Below are the code and all the weights of a small trained network. Each question names an input and a class and asks about switching units off, where a switched-off unit gives its printed mean instead of its output.

import numpy as np


def w(rows, s, z=0):
    codes = np.array(rows[::2]) - 128.0
    scale = np.full(codes.shape[1], s)
    scale[-1] = z or s
    return codes * scale


def f(y):
    return y / 2 * (1 + np.tanh(0.7978845608 * (y + 0.044715 * y**3)))


def log_softmax(a):
    a = a - a.max(-1, keepdims=True)
    return a - np.log(np.exp(a).sum(-1, keepdims=True))


def net(x, mask):
    res = np.array(x, float).reshape(1, 4) / 4 @ E
    y = f(res @ A[0][:, :-1].T + A[0][:, -1])
    res = res + np.where(mask, y, B[0][:, -1]) @ B[0][:, :-1]
    return log_softmax(res[-1] @ U[:, :-1].T + U[:, -1])


A, B = {}, {}
E = w([
[119,113,131,128,140,146,115,114,141,124,129,133],'x0',
[134,127,208,166,219,59,177,105,235,186,246,145],'x1',
[224,143,176,123,169,180,165,73,34,186,59,197],'x2',
[207,6,118,36,142,126,103,179,124,124,140,106],'x3',
],0.015)
A[0] = w([
[130,81,102,36,109,153,83,162,78,58,74,85,194],'n1',
[75,184,73,126,102,117,100,147,142,57,125,70,222],'n2',
[173,105,96,40,153,151,86,180,110,106,140,127,123],'n3',
[205,116,187,111,209,123,154,123,91,178,153,179,115],'n4',
[44,209,103,170,94,189,74,107,99,81,75,128,253],'n5',
[94,100,94,75,94,99,89,179,171,123,140,23,252],'n6',
[57,200,164,196,151,88,204,34,162,175,162,174,181],'n7',
[207,68,159,71,197,86,122,158,151,184,178,108,88],'n8',
[68,119,125,134,140,69,112,158,182,105,228,70,221],'n9',
[187,134,131,117,113,179,158,45,7,147,68,209,161],'n10',
[107,108,108,148,119,129,136,156,204,129,170,77,115],'n11',
],0.012,0.006)
B[0] = w([
[199,41,62,107,176,115,79,150,35,77,137,228,239],'n1',
[48,144,71,211,78,161,48,154,53,73,127,74,211],'n2',
[192,9,147,83,115,145,151,97,126,121,119,185,197],'n3',
[125,83,254,82,227,139,178,75,115,134,164,70,227],'n4',
[106,196,108,162,106,228,53,172,83,77,84,15,222],'n5',
[119,30,78,224,76,80,49,71,127,109,113,178,224],'n6',
[76,225,81,48,210,79,49,138,100,212,114,165,243],'n7',
[181,92,206,194,104,124,196,5,146,137,238,113,220],'n8',
[191,201,76,133,64,74,74,137,187,79,246,110,231],'n9',
[119,159,129,38,141,225,230,216,169,193,45,116,253],'n10',
[188,141,179,118,45,47,110,164,189,116,187,218,185],'n11',
],0.0098,0.03)
U = w([
[70,136,115,194,83,161,68,131,91,94,119,94,255],'0',
[116,168,123,107,113,200,160,177,139,151,60,96,150],'1',
[138,28,83,153,119,87,85,116,108,95,103,198,113],'2',
[179,40,135,68,133,171,183,156,118,144,114,201,22],'3',
[99,200,118,118,130,64,80,162,175,126,168,150,205],'4',
[103,176,164,111,233,114,134,83,95,205,110,194,129],'5',
[170,99,152,176,75,79,158,70,187,125,181,168,18],'6',
[137,93,248,145,166,138,181,58,109,119,152,83,2],'7',
],0.013,0.0052)

Each question gives the input, the list of numbers given to net, and the class t.
The units are the neurons (one row each of A and B). Each row of codes is followed by its name. A weight is (code - 128) times the scale printed after its matrix; where a second scale follows, it is the last column's (A, B and U).
mask holds one flag per neuron, in row order. A switched-off neuron (its flag False) gives its mean, the last column of its row in B, instead of its output. The means were averaged over made-up inputs and are rounded, as every weight is.
A unit's drop is (log p(t) with every unit on - log p(t) with that unit switched off) / (log p(t) with every unit on - log p(t) with every unit switched off).
The circuit of an input: a set's keep is (log p(t) with only the set's units on - log p(t) with every unit switched off) / (log p(t) with every unit on - log p(t) with every unit switched off). Starting from all 11 units, units are removed one at a time, each time the one whose removal leaves the highest keep (on an exact tie, the one counted first), for as long as the keep stays at least 0.8.
circuit, biggest first: the units of the circuit, biggest drop first
k most important neurons: the k neurons with the biggest drops, biggest first
drop of u: that unit's drop, to one decimal
input [-7,0,7,-8], class 1: circuit, biggest first : n10
input [-2,7,1,2], class 7: 2 most important neurons : n4; n8
input [-3,-5,5,0], class 1: 4 most important neurons : n10; n5; n8; n6
input [8,-6,-7,1], class 2: 2 most important neurons : n1; n6
input [5,-8,1,-2], class 1: 3 most important neurons : n10; n6; n5
input [0,1,-4,0], class 4: 2 most important neurons : n8; n1
input [3,7,1,2], class 7: 3 most important neurons : n4; n8; n6
input [6,-5,8,0], class 1: 2 most important neurons : n10; n5
input [5,1,-6,7], class 6: 2 most important neurons : n8; n9
input [-5,-1,0,0], class 0: 3 most important neurons : n10; n1; n3
input [7,7,7,1], class 7: 2 most important neurons : n4; n8
input [-2,-2,6,-4], class 1: drop of n3 : 0.0
input [-1,0,3,-6], class 1: drop of n5 : 0.5
input [1,1,1,7], class 7: circuit, biggest first : n8
input [5,2,-3,7], class 6: drop of n8 : 0.1
